Here is a tiny trained network, its code and every weight. The questions are about switching its units off for an input and a target symbol, where a switched-off unit gives its printed mean instead of its output.

import numpy as np


def w(rows, s, z=0):
    codes = np.array(rows[::2]) - 128.0
    scale = np.full(codes.shape[1], s)
    scale[-1] = z or s
    return codes * scale


def norm(h):
    return h / np.sqrt((h * h).mean(-1, keepdims=True) + 1e-5)


def f(y):
    return np.maximum(y, 0)


def softmax(a):
    e = np.exp(a - a.max(-1, keepdims=True))
    return e / e.sum(-1, keepdims=True)


def log_softmax(a):
    a = a - a.max(-1, keepdims=True)
    return a - np.log(np.exp(a).sum(-1, keepdims=True))


def net(x, mask):
    ids = ['ΘΣΦΩαβγδζημξπτ'.index(c) for c in x.split()]
    T = len(ids)
    res = E[ids] + P[:T]
    u = 0
    for l in range(2):
        r = norm(res)
        for j in range(3):
            rows = slice(4 * j, 4 * j + 4)
            q, k, v = (r @ M[l][rows].T for M in (Q, K, V))
            z = softmax(np.where(np.tri(T) > 0, q @ k.T / 4**0.5, -1e9)) @ v
            o = O[l][rows]
            res = res + np.where(mask[u + j], z, o[:, -1]) @ o[:, :-1]
        u += 3
        y = f(norm(res) @ A[l][:, :-1].T + A[l][:, -1])
        res = res + np.where(mask[u : u + 4], y, B[l][:, -1]) @ B[l][:, :-1]
        u += 4
    return log_softmax(norm(res)[-1] @ U[:, :-1].T + U[:, -1])


Q, K, V, O, A, B = {}, {}, {}, {}, {}, {}
E = w([
[86,113,122,48],'Θ',
[127,96,100,160],'Σ',
[70,139,177,54],'Φ',
[198,126,196,115],'Ω',
[6,103,83,218],'α',
[121,103,103,152],'β',
[96,123,158,157],'γ',
[123,95,120,168],'δ',
[141,159,220,122],'ζ',
[121,169,221,137],'η',
[74,138,164,52],'μ',
[82,118,137,49],'ξ',
[76,134,156,51],'π',
[168,102,163,129],'τ',
],0.012)
P = w([
[116,255,84,130],'0',
[165,81,127,128],'1',
[161,86,142,122],'2',
[161,81,149,115],'3',
[159,77,153,104],'4',
[159,73,159,97],'5',
],0.0088)
Q[0] = w([
[145,117,80,154],'L0H1',
[129,154,154,146],'L0H1',
[141,170,89,140],'L0H1',
[140,169,177,137],'L0H1',
[170,115,88,120],'L0H2',
[76,124,124,152],'L0H2',
[158,205,79,129],'L0H2',
[169,189,247,79],'L0H2',
[57,96,121,124],'L0H3',
[113,150,102,95],'L0H3',
[151,159,77,194],'L0H3',
[111,111,100,81],'L0H3',
],0.011)
K[0] = w([
[168,32,120,177],'L0H1',
[90,193,152,77],'L0H1',
[118,208,91,159],'L0H1',
[250,152,106,64],'L0H1',
[209,147,176,117],'L0H2',
[61,77,157,95],'L0H2',
[216,38,168,104],'L0H2',
[151,253,86,92],'L0H2',
[61,194,66,159],'L0H3',
[221,136,121,154],'L0H3',
[93,63,120,131],'L0H3',
[191,209,19,120],'L0H3',
],0.007)
V[0] = w([
[111,132,175,84],'L0H1',
[125,178,143,101],'L0H1',
[153,192,110,175],'L0H1',
[173,80,60,97],'L0H1',
[101,172,34,189],'L0H2',
[147,254,67,91],'L0H2',
[175,192,151,124],'L0H2',
[176,140,110,189],'L0H2',
[189,134,141,95],'L0H3',
[111,116,216,160],'L0H3',
[176,241,205,124],'L0H3',
[68,91,121,140],'L0H3',
],0.0069)
O[0] = w([
[157,84,64,106,138],'L0H1',
[190,165,139,87,106],'L0H1',
[144,176,131,84,95],'L0H1',
[169,166,133,141,89],'L0H1',
[129,85,99,58,253],'L0H2',
[140,58,2,144,183],'L0H2',
[72,83,106,116,106],'L0H2',
[123,98,61,152,122],'L0H2',
[149,138,79,233,66],'L0H3',
[102,81,198,107,156],'L0H3',
[115,179,124,196,136],'L0H3',
[124,125,161,62,168],'L0H3',
],0.0043,0.004)
A[0] = w([
[130,166,47,70,5],'L0N1',
[98,187,120,254,254],'L0N2',
[149,71,123,89,101],'L0N3',
[170,120,187,87,240],'L0N4',
],0.0091,0.00077)
B[0] = w([
[85,57,164,132,188],'L0N1',
[254,206,179,219,197],'L0N2',
[75,213,133,119,255],'L0N3',
[181,103,65,242,219],'L0N4',
],0.0068,0.0042)
Q[1] = w([
[125,89,198,167],'L1H1',
[35,105,194,208],'L1H1',
[201,189,191,208],'L1H1',
[107,129,151,130],'L1H1',
[71,92,51,11],'L1H2',
[102,193,255,210],'L1H2',
[152,207,156,195],'L1H2',
[78,134,166,216],'L1H2',
[174,69,69,19],'L1H3',
[142,139,170,155],'L1H3',
[88,114,114,92],'L1H3',
[134,154,116,117],'L1H3',
],0.0099)
K[1] = w([
[101,97,132,198],'L1H1',
[1,126,158,177],'L1H1',
[197,174,150,232],'L1H1',
[97,158,76,84],'L1H1',
[103,227,110,136],'L1H2',
[125,47,238,97],'L1H2',
[198,57,163,120],'L1H2',
[36,5,187,198],'L1H2',
[77,150,71,196],'L1H3',
[219,92,170,157],'L1H3',
[112,128,78,80],'L1H3',
[163,87,67,172],'L1H3',
],0.0089)
V[1] = w([
[32,201,90,255],'L1H1',
[111,78,154,138],'L1H1',
[126,126,90,132],'L1H1',
[3,203,163,101],'L1H1',
[147,185,222,163],'L1H2',
[102,105,242,57],'L1H2',
[55,80,90,124],'L1H2',
[188,5,95,238],'L1H2',
[129,125,143,177],'L1H3',
[208,224,98,115],'L1H3',
[100,234,58,168],'L1H3',
[177,28,218,123],'L1H3',
],0.0053)
O[1] = w([
[192,94,86,116,254],'L1H1',
[116,181,130,153,177],'L1H1',
[113,101,116,159,132],'L1H1',
[253,182,95,177,183],'L1H1',
[26,126,170,164,115],'L1H2',
[82,165,82,68,62],'L1H2',
[179,159,163,62,197],'L1H2',
[223,31,108,105,230],'L1H2',
[112,128,113,168,162],'L1H3',
[236,142,157,89,39],'L1H3',
[166,160,239,212,155],'L1H3',
[98,122,24,132,107],'L1H3',
],0.0045,0.0037)
A[1] = w([
[161,140,94,24,1],'L1N1',
[80,117,162,172,168],'L1N2',
[255,111,117,191,184],'L1N3',
[129,129,45,113,88],'L1N4',
],0.0095,0.0044)
B[1] = w([
[253,119,50,178,138],'L1N1',
[194,138,94,125,186],'L1N2',
[65,249,199,244,254],'L1N3',
[201,155,234,238,139],'L1N4',
],0.0066,0.0087)
U = w([
[129,196,195,194,144],'Θ',
[160,23,88,197,7],'Σ',
[34,55,139,83,251],'Φ',
[48,132,79,97,131],'Ω',
[207,164,71,94,122],'α',
[167,103,135,85,96],'β',
[206,139,88,96,93],'γ',
[197,67,170,80,66],'δ',
[111,138,79,113,34],'ζ',
[134,181,87,70,206],'η',
[132,117,247,35,168],'μ',
[61,188,136,62,150],'ξ',
[103,173,113,76,142],'π',
[170,102,129,80,122],'τ',
],0.014,0.0029)

Each question gives the input, a string of symbols that net reads in full, and the target symbol t.
The units are the heads (4 rows each of Q, K, V and O) and the neurons (one row each of A and B). Each row of codes is followed by its name. A weight is (code - 128) times the scale printed after its matrix; where a second scale follows, it is the last column's (O, A, B and U).
mask holds one flag per unit, layer by layer, with each layer's heads first. A switched-off unit (its flag False) gives its mean, the last column of its rows in O or B, instead of its output. The means were averaged over made-up inputs and are rounded, as every weight is.
A unit's drop is (log p(t) with every unit on - log p(t) with that unit switched off) / (log p(t) with every unit on - log p(t) with every unit switched off).
The circuit of an input: a set's keep is (log p(t) with only the set's units on - log p(t) with every unit switched off) / (log p(t) with every unit on - log p(t) with every unit switched off). Starting from the 12 units with the biggest drops (on a tie, the unit counted first), units are removed one at a time, each time the one whose removal leaves the highest keep (on an exact tie, the one counted first), for as long as the keep stays at least 0.8.
units of the circuit, in order: the units of the circuit, biggest drop first
unit that matters most: the unit with the biggest drop
top k neurons: the k neurons with the biggest drops, biggest first
top k neurons in layer l: the k neurons of layer l with the biggest drops, biggest first
which heads matter: for each layer, one digit per head in row order, 1 if its drop is at least 0.15 and else 0, layers parted by /
input τ η δ α α Φ, target Σ: which heads matter => 011 / 110
input τ α μ, target Σ: units of the circuit, in order => L0N2, L0H3, L1N3
input Φ α π, target ξ: units of the circuit, in order => L1H2, L1N3
input δ Θ Φ, target δ: units of the circuit, in order => L0H2, L1H2
input τ Φ ζ α β Φ, target Σ: units of the circuit, in order => L0H2, L1N3, L0H3
input η α Θ, target Ω: units of the circuit, in order => L1H2, L1N3
input α α ξ, target μ: units of the circuit, in order => L1N3, L1H3, L1H1
input ζ τ τ, target Σ: unit that matters most => L1H1
input γ α Φ, target Φ: units of the circuit, in order => L0N2, L1N3, L1H2
input Φ Ω α α π, target ξ: which heads matter => 001 / 010
input δ α γ ξ Θ γ, target Σ: units of the circuit, in order => L1H3, L1N3
input γ α ξ, target Φ: units of the circuit, in order => L1N3, L1H2
input ξ Φ α Θ, target α: which heads matter => 010 / 010
input γ γ γ, target Φ: unit that matters most => L0H3
input α δ Φ, target μ: which heads matter => 001 / 001
input ξ Φ γ α Φ ξ, target α: top 2 neurons in layer 0 => L0N3, L0N1
input Ω τ α γ β α, target Σ: top 3 neurons => L1N3, L1N2, L0N4
input π η π α α, target Σ: top 2 neurons => L1N3, L0N3
input α Ω Φ α α, target Φ: top 2 neurons => L1N3, L0N4
input α γ Φ, target μ: unit that matters most => L1N3
input ξ Φ α δ Φ, target α: which heads matter => 011 / 010
input τ τ Θ, target Σ: top 2 neurons => L0N2, L1N3
input γ α γ γ α α, target Φ: which heads matter => 001 / 011
input η ξ δ γ Φ, target Ω: which heads matter => 000 / 010
input η γ α α τ Φ, target Ω: top 2 neurons => L1N3, L0N4
input τ γ τ α Θ, target Σ: top 2 neurons in layer 1 => L1N3, L1N4
